array([[128, 128, 128, 128, 128, 129, 127, 128, 127, 126, 128, 127, 128],
       [129, 133, 130, 139, 133, 131, 155, 128, 129, 121, 129, 154, 132],
       [128, 130, 128, 132, 123, 130, 128, 128, 128, 126, 131, 131, 128],
       [103, 138, 147, 128, 132, 142, 129, 104, 132, 129, 121, 129, 153],
       [128, 129, 128, 127, 128, 129, 128, 128, 128, 127, 129, 128, 128]]) ⇒ 127

array([[132, 110, 127, 112, 120, 135, 133, 124, 119, 126, 117, 136],
       [126, 136, 119, 131, 135, 132, 124, 137, 124, 126, 135, 116],
       [136, 105, 120, 119, 125, 148, 126, 115, 109, 137, 120, 131],
       [126, 120, 130, 120, 120, 132, 130, 122, 129, 126, 118, 136],
       [137, 131, 134, 143, 131, 116, 125, 123, 142, 130, 135, 137],
       [132, 133, 126, 141, 134, 122, 121, 126, 134, 131, 140, 126],
       [120, 135, 149, 132, 123, 112, 136, 133, 152, 117, 122, 145],
       [126, 119, 112, 117, 133, 153, 122, 135, 102, 130, 130, 109],
       [141, 108, 117, 125, 128, 144, 122, 116, 108, 134, 128, 129]]) ⇒ 117

array([[102, 103, 136, 143, 134, 103, 108, 138, 105, 138, 106, 144, 104,
        132],
       [121, 135, 148, 155, 155, 122, 144, 147, 130, 150, 120, 119, 125,
        149],
       [154, 133, 113, 122, 111, 147, 133, 117, 150, 110, 149, 121, 145,
        112],
       [112, 104, 150, 149, 144, 111, 102, 153, 103, 151, 105, 157, 107,
        150],
       [109, 126, 137, 126, 135, 107, 113, 131, 106, 144, 112, 126, 120,
        142],
       [113, 125, 148, 140, 146, 112, 116, 144, 113, 150, 112, 134, 127,
        148],
       [151, 149, 123, 116, 124, 148, 154, 117, 152, 123, 149, 107, 153,
        129],
       [125, 152, 107, 107, 117, 128, 142, 107, 136, 115, 137, 104, 145,
        112],
       [115, 115, 139, 149, 151, 117, 111, 150, 118, 149, 113, 150, 114,
        153]]) ⇒ 104

array([[107, 105, 135, 107, 148, 148],
       [148, 140, 155, 125, 107, 109],
       [145, 142, 108, 125, 145, 105],
       [148, 139, 110, 146, 137, 149],
       [110, 142, 107, 114, 148, 145],
       [112, 110, 147, 132, 118, 144],
       [129, 113, 129, 120, 107, 148],
       [111, 108, 115, 124, 152, 110],
       [148, 109, 111, 105, 144, 147]]) ⇒ 148

array([[145, 135, 137, 144, 148, 131, 140, 124, 145, 130, 125, 132, 141],
       [138, 136, 135, 146, 150, 129, 142, 134, 147, 127, 124, 131, 139],
       [122, 126, 124, 121, 121, 132, 122, 126, 121, 126, 132, 132, 126],
       [140, 132, 133, 153, 149, 131, 141, 127, 147, 125, 120, 135, 141],
       [138, 133, 141, 152, 146, 128, 134, 110, 140, 134, 123, 141, 143]]) ⇒ 132
---
[139 133 104 125 135 113] gives 125

[103 143 137 110 141] gives 110

[[110 119 109 122 133 133]
 [149 141 138 137 133 122]] gives 122

[[129 105 125 120 126]
 [121 137 131 128 132]
 [115 136 129 122 126]] gives 120

[[119 153 105 142 120]
 [118 126 118 141 127]
 [138 108 127 115 154]] gives 142

[[139 139 124 139]
 [158 132 145  98]
 [123 147 105 137]] gives 139

[[116 119 136 136 133 105]
 [119 108 155 151 113 118]] gives 136

[[110 122 131 138 138]
 [136 136 104 125 131]] gives 138

[136 150 110 123 133 125 129] gives 123

[102 142 133 128] gives 128
---
Input: [111 155 135 105 117]
Output: 111
Input: [158 156 100 111]
Output: 158
Input: [156 154 129  98 137 135]
Output: 156
Input: [109 132 103 151]
Output: 109
Input: [127 101 134 139 103]
Output: 127
Input: [114 104 119 124]
Output: 114
Input: [122 130 100 129]
Output: 122
Input: [101 100 118 116 127 116 153]
Output: 101
Input: [125 121 144 137 128 102 118]
Output: 125
Input: [157 141 125 129 133]
Output: 157
---
[[149 147 150 128 147 148]
 [150 125 149 148 147 148]
 [126 125 147 148 147 128]] yields 149

[[136 102 123 121 105 123]
 [130 131 137 139 153 125]
 [123 132 139 127 153 129]] yields 136

[[131 144 155  98]
 [135 106 107 131]
 [126 128 138 152]] yields 131

[[143 140 136 108 103]
 [141 140 128 141 106]
 [126 114 136 107 139]] yields 143

[[135 149 142 129]
 [133 133 124 120]
 [138 106 120 109]] yields 135

[[140 124 130 125]
 [131 122 103 121]
 [115 133 134 141]] yields 140

[[132 130 125 154 122]
 [134 124 125 129 127]
 [132 129 126 129 121]] yields 132

[[103 124 132 134]
 [139 128 117 127]
 [105 117 148 139]] yields 103

[[111 119 121 107 133]
 [130 127 125 115 134]
 [139 134 124 123 124]] yields 111
---
[[127 117 132 140 130 132 124]
 [104 123 139 134 144 142 116]]
144

[[131 153 146 146 122 145 122]
 [133 142 127 127 119 126 123]
 [128 116 125 125 137 125 132]]
119

[[119 141 134 136 120 136 127]
 [119 133 120 120 107 120 135]]
107

[[147 130 146 146 134 131 118]
 [149 141 132 114 122 126 112]
 [147 141 128 111 121 126 113]]
122

[[146 151 127 126]
 [138 110 119 131]
 [140 131 125 128]]
110

[[149 146 156 151 107]
 [121 125 115 121 135]]
115
---
[124 142 133 154 144 113] ⇒ 144

[[119 117 133 146]
 [130 140 153 111]] ⇒ 146

[[110 133 147 129 132 123]
 [129 116 126  98 113 142]
 [126 130 133 138 140 120]] ⇒ 142

[[130 137 119 157 123 134 126]
 [128 109 129 120 127 131 128]] ⇒ 137

[[129 130 118 126 110 119 137]
 [104 123 135 134 141 139 119]] ⇒ 139

[[126 130 104 120]
 [141 128  99 119]
 [119 126 129 149]] ⇒ 141

[150 126 119 129 107 115 139] ⇒ 139
